[ 0.55  0.02 -3.63  1.68 -0.64  0.06 -0.53 -1.49 -0.88  1.42  0.41  0.37
 -0.55 -0.80  0.18 -1.26] : Q782
[-0.54 -0.58 -6.17  2.59 -0.94  0.02 -0.72 -0.88 -2.38  3.39  0.45  0.51
 -0.78 -4.28 -1.83  0.59] : Q782
[ 0.04 -0.39 -8.82  3.99 -1.29 -1.63 -0.91 -0.38 -0.67  1.24 -0.39  0.75
 -0.60 -2.71 -1.78 -4.02] : Q782
[-0.15  1.12 -3.18  4.58  1.61 -0.34 -2.13 -0.63 -1.26  3.60  0.30 -0.71
 -1.07 -1.82 -1.01  1.11] : Q218
[ 0.01  0.73 -3.73  3.51  0.34 -0.61 -0.36 -0.98 -0.56  2.33 -0.54  0.39
  1.13 -1.22  1.63 -0.82] : Q743
[-0.50 -0.28 -5.85  2.66 -0.63 -1.35  0.82  0.50 -0.52  1.75  0.08  0.99
  0.12 -2.44  0.17 -0.11] : Q782
[-0.53 -0.04 -6.88  3.03 -1.24 -0.94  0.46  0.45 -0.16  2.52  0.06  0.22
  0.39 -3.50 -0.27 -0.12] : Q706
[-0.26 -1.09 -6.14  2.28 -0.78 -0.56 -0.54 -2.05 -1.34  1.80  0.01  1.18
  0.10 -1.95  0.34 -0.02] : Q782
[ 0.23 -0.59 -3.62  1.82 -0.43 -0.53 -0.26 -0.52 -0.45  1.32  0.43  0.57
  0.37 -1.89  0.22  0.09] : Q743
[-0.20 -0.19 -4.83  2.18 -0.62 -1.70 -0.20 -0.05  0.19  1.34  0.25  0.64
 -0.41 -2.35 -0.43 -0.44] : Q706
[-0.80 -0.65 -4.81  1.68  0.18 -1.79 -0.40  0.51 -0.22  1.46  0.14  0.01
 -0.31 -1.76 -0.11 -0.57] : Q782
[-0.28 -0.15 -4.07  3.33 -0.37 -0.60 -0.54 -2.16 -0.40  0.86 -0.40  0.27
 -0.06 -0.71  0.18 -0.85] : Q743
[ 0.01 -1.18 -1.19  0.80  0.09 -2.25 -0.21  0.41 -0.41  2.53 -0.27 -0.72
 -0.34 -2.89 -0.66  0.17] : Q743
[ 0.16 -0.57 -6.37  3.15 -0.64 -0.52 -0.04 -0.42 -0.67  1.95 -0.23  0.12
  0.47 -2.66 -0.06 -0.55] : Q218
[ 0.59 -0.13 -5.78  1.17 -1.06 -0.58 -0.44  0.67 -0.38  1.94 -0.45  0.03
  0.56 -3.53 -0.58  0.12] : Q782
[ 0.04 -1.38 -4.94  2.65 -0.02  0.25 -0.28 -3.64 -0.26  1.13 -0.34  0.07
 -1.18 -0.13  0.17  0.40] : Q743
[-1.48  0.37 -6.13  2.75 -0.96  0.48 -0.54 -0.23  0.86  2.12 -0.95  0.87
  1.67 -3.09  0.81 -0.56] : Q218
[-0.32 -1.88 -6.72  2.95 -0.81 -0.11 -0.63 -1.65 -0.76  2.43 -0.09  0.44
  0.69 -3.33 -1.02 -0.13] : Q743
[-0.43 -0.93 -6.13  3.26 -0.83 -1.09 -1.38 -0.17 -1.37  1.66  0.66  0.04
 -0.26 -2.17 -0.27  0.60] : Q706
[ 0.22 -0.37 -6.90  0.93 -0.94 -1.35 -0.55  0.67  0.42  1.92 -0.50  0.06
  0.37 -3.15  0.07 -0.51] : Q218
[ 0.24 -0.47 -5.18  2.73 -0.27 -0.46 -0.33 -0.61 -0.46  1.11  0.34  0.75
 -0.75 -1.24  0.16 -0.33] : Q782
[-1.39 -0.07 -5.67  2.45 -1.12 -0.48 -0.32 -2.21 -0.62  2.20  0.06  1.01
  0.07 -2.71 -0.68  0.21] : Q218
[-0.31 -0.13 -3.95  3.48 -0.31 -0.02 -0.49 -2.28 -0.52  1.10  0.73  0.47
 -0.30 -2.16  0.41 -0.87] : Q743
[ 0.42  1.24 -3.25  3.97 -1.93 -2.86 -1.33  2.15 -1.50  4.72 -0.09 -1.59
 -0.86 -4.50 -0.41  1.39] : Q218
[-0.38 -0.17 -3.59  1.00 -0.40 -0.83 -0.84  1.99 -0.19  1.67  0.21 -1.18
 -0.04 -2.41 -0.20 -0.69] : Q782
[ 0.07 -0.59 -4.60  1.07 -0.84  0.27 -1.67  0.33 -0.50  1.82 -0.44  0.16
  0.31 -2.36 -0.79  0.14] : Q743

[-1.51  0.38  1.14 -0.94 -0.36 -1.04  0.10  0.00 -0.63  0.28 -2.04 -0.30
 -1.59 -3.54 -0.68 -1.38] : <31>
[-0.13  1.24 -0.11  0.20 -0.40  0.40  0.59  0.29  0.59 -0.03 -0.21  0.01
 -1.38 -1.49 -1.00 -0.62] : <40>
[-0.25  0.52 -1.32 -0.78  0.30  0.01  1.06  0.63  1.48 -0.28 -0.04 -0.26
 -0.94  1.17  0.09  0.08] : <40>
[ 0.28  0.67 -1.64  0.30  1.12 -0.07  0.87  0.14  0.64  0.61 -0.10  0.17
 -1.35 -1.70  0.07  0.12] : <40>
[-1.38  0.42 -0.48 -1.10 -1.18  0.32  0.91  0.84  1.82 -0.19 -1.10  0.61
 -1.95 -1.75 -0.79 -1.07] : <40>
[-0.82  0.69 -0.72 -0.98 -0.10 -0.39  1.56  0.27  0.60  0.36 -0.18  0.20
 -0.23 -1.21 -0.16 -0.95] : <40>
[-0.51  0.95 -0.51 -0.24 -0.12 -0.48  0.79  0.81  0.15  0.52 -0.47  0.53
 -1.64 -1.71 -0.35  1.35] : <40>
[-0.60  1.43 -0.91  0.35  0.44  0.04  1.25  0.62 -0.14 -0.49 -0.58 -1.18
 -1.48 -2.00 -0.67 -0.60] : <32>
[-0.97 -0.14 -0.05  1.28 -0.74  0.29  1.46  2.63  0.86  0.37 -0.63 -0.58
 -1.57  0.27 -1.22 -0.16] : <32>
[-1.14  0.73  0.62 -0.46  0.08 -0.84 -0.02 -0.16  0.45 -0.04 -0.69 -1.10
 -1.48 -0.36 -0.72 -0.73] : <31>
[-0.45 -0.08 -0.40 -0.23 -0.32  0.24  0.17  0.16  0.79  0.50 -1.05  0.59
 -0.21 -1.66  0.21 -0.86] : <40>
[-1.47  1.55 -0.54  0.26 -0.30 -0.40  2.38 -0.95 -0.90 -0.34 -0.15 -0.64
 -1.95 -0.63 -1.46  0.24] : <31>
[-0.36  0.50 -0.04  0.60  0.02  0.39  1.46 -0.45  1.10  0.18  0.27 -0.97
 -0.07  0.48 -0.73 -0.06] : <31>
[ 0.34  0.47 -1.39 -0.45  0.15  0.74  0.13 -0.44 -0.41 -0.60  0.33 -0.80
 -2.31 -0.22 -0.57  0.37] : <31>
[-1.19  1.45 -0.27 -1.13 -0.61 -1.99  1.23  1.31  1.24 -0.60  0.93  0.15
 -2.84 -3.66 -0.72  0.47] : <40>
[ 0.19  0.58 -0.54  0.05 -0.73  0.77  1.77 -0.50  0.31 -0.35 -0.53 -0.97
 -2.39 -0.43 -0.63  0.17] : <31>
[-0.62  1.50 -0.49  0.11  0.21 -0.64  1.47 -0.21 -0.78 -0.44 -0.88 -0.50
 -0.93 -0.59  0.14  0.25] : <31>
[-0.39  0.08 -0.33 -0.44  0.62 -0.79  0.33 -1.03  0.65  0.63 -0.35 -0.07
 -0.45  0.54  0.42 -0.54] : <31>
[ 0.58  0.66 -0.91 -0.68 -0.02 -0.15  1.14  0.02 -0.53  0.00  0.77 -0.41
 -1.58 -0.55 -1.41  0.76] : <32>
[-1.75 -0.32  0.85  0.20  0.06 -0.51 -0.26  0.15  0.74  0.11 -0.77 -0.29
 -0.35 -1.06 -1.25 -1.12] : <32>
[-1.34  0.36 -0.06 -0.43 -1.05  0.48  0.80  1.37  0.63 -0.33 -0.86  0.22
 -2.14 -2.58 -0.69 -1.63] : <40>
[-1.26  1.28  0.12 -0.01 -0.34 -0.25  0.47 -0.68 -0.42  0.26 -0.40 -1.33
 -1.07 -0.11 -0.06 -0.37] : <31>
[-1.34  1.43  0.40 -0.98 -0.31 -0.61  0.31  0.11  0.54  0.64 -0.30  0.36
 -1.19 -2.68 -1.00 -0.07] : <40>
[-0.29  0.13 -1.10 -0.80 -0.37  0.43  0.71  0.19  1.18  0.18 -0.10 -0.40
 -0.95 -0.75 -0.26 -0.55] : <40>
[-0.54  0.08 -0.82  0.13  0.15  0.57  1.15 -0.49 -0.44  0.34  0.95 -0.95
 -0.86  1.17 -0.66  0.99] : <31>
[-1.40  0.87 -0.50 -0.63  0.58 -1.51  1.18 -0.49 -1.43  0.98  0.38 -1.13
 -0.92  1.16 -0.29  1.03] : <31>
[-0.34  1.04 -0.43 -0.55  0.06 -0.38  1.07  0.44  0.76  0.56  0.23  0.11
 -1.54 -1.88 -0.33 -0.58] : <40>
[-1.79  0.79 -1.12  0.45 -0.17  0.05  1.77  0.07  1.05  0.43 -0.81 -0.84
 -2.15  0.41 -1.62 -0.78] : <31>
[-2.18 -0.05  0.18  0.46 -0.83 -0.21 -0.19  0.48  0.02  0.33 -0.62 -0.81
 -1.14 -1.77 -1.30 -1.08] : <32>
[-0.76  0.45 -1.56  0.71  0.80  0.01  2.09 -0.01  0.64  0.32 -0.09 -0.77
 -0.94 -0.27  0.62 -0.86] : <40>
